Below are the code and all the weights of a small trained network. Each question names an input and a class and asks about switching units off, where a switched-off unit gives its printed mean instead of its output.

import numpy as np


def w(rows, s, z=0):
    codes = np.array(rows[::2]) - 128.0
    scale = np.full(codes.shape[1], s)
    scale[-1] = z or s
    return codes * scale


def f(y):
    return np.maximum(y, 0)


def log_softmax(a):
    a = a - a.max(-1, keepdims=True)
    return a - np.log(np.exp(a).sum(-1, keepdims=True))


def net(x, mask):
    res = np.array(x, float).reshape(1, 7) / 4 @ E
    y = f(res @ A[0][:, :-1].T + A[0][:, -1])
    res = res + np.where(mask, y, B[0][:, -1]) @ B[0][:, :-1]
    return log_softmax(res[-1] @ U[:, :-1].T + U[:, -1])


A, B = {}, {}
E = w([
[128,145,253,153],'x0',
[119,129,109,158],'x1',
[164,136,152,148],'x2',
[123,172,117,112],'x3',
[134,99,178,84],'x4',
[81,166,101,198],'x5',
[169,117,77,184],'x6',
],0.012)
A[0] = w([
[129,212,90,169,121],'neuron 1',
[215,173,100,160,142],'neuron 2',
[160,165,161,34,201],'neuron 3',
[88,139,188,80,254],'neuron 4',
[45,2,23,136,245],'neuron 5',
[78,81,142,227,223],'neuron 6',
],0.0097,0.0041)
B[0] = w([
[2,88,105,107,176],'neuron 1',
[105,33,158,73,169],'neuron 2',
[113,180,159,114,211],'neuron 3',
[199,212,144,146,218],'neuron 4',
[180,151,114,53,246],'neuron 5',
[117,191,186,100,193],'neuron 6',
],0.0098,0.011)
U = w([
[211,18,122,161,114],'0',
[118,53,103,182,2],'1',
[170,229,170,107,202],'2',
[39,37,110,153,169],'3',
[209,114,70,35,135],'4',
[63,193,113,133,71],'5',
[128,118,97,254,68],'6',
[180,28,78,176,93],'7',
],0.0089,0.0053)

Each question gives the input, the list of numbers given to net, and the class t.
The units are the neurons (one row each of A and B). Each row of codes is followed by its name. A weight is (code - 128) times the scale printed after its matrix; where a second scale follows, it is the last column's (A, B and U).
mask holds one flag per neuron, in row order. A switched-off neuron (its flag False) gives its mean, the last column of its row in B, instead of its output. The means were averaged over made-up inputs and are rounded, as every weight is.
A unit's drop is (log p(t) with every unit on - log p(t) with that unit switched off) / (log p(t) with every unit on - log p(t) with every unit switched off).
The circuit of an input: a set's keep is (log p(t) with only the set's units on - log p(t) with every unit switched off) / (log p(t) with every unit on - log p(t) with every unit switched off). Starting from all 6 units, units are removed one at a time, each time the one whose removal leaves the highest keep (on an exact tie, the one counted first), for as long as the keep stays at least 0.8.
units of the circuit, in order: the units of the circuit, biggest drop first
top k neurons: the k neurons with the biggest drops, biggest first
drop when u is switched off: that unit's drop, to one decimal
input [2,8,6,4,-8,3,-7], class 5: units of the circuit, in order	[neuron 1]
input [-6,-3,4,-1,-6,7,-3], class 3: top 2 neurons	[neuron 1; neuron 4]
input [1,5,4,7,-2,4,-5], class 5: units of the circuit, in order	[neuron 1; neuron 5]
input [5,2,3,4,-7,1,2], class 3: units of the circuit, in order	[neuron 1; neuron 4; neuron 2]
input [-4,-3,-8,0,-8,4,0], class 4: top 2 neurons	[neuron 5; neuron 3]
input [7,6,7,3,-5,6,-1], class 5: top 3 neurons	[neuron 1; neuron 6; neuron 5]
input [-5,4,8,2,-1,8,2], class 3: top 4 neurons	[neuron 1; neuron 2; neuron 4; neuron 3]
input [3,3,6,-1,-6,4,-1], class 5: top 2 neurons	[neuron 6; neuron 1]
input [-2,-4,4,4,-2,2,8], class 3: drop when neuron 5 is switched off	0.0
input [1,7,7,-4,-7,5,5], class 3: drop when neuron 1 is switched off	0.4
input [4,0,6,0,3,-1,8], class 0: drop when neuron 3 is switched off	0.2
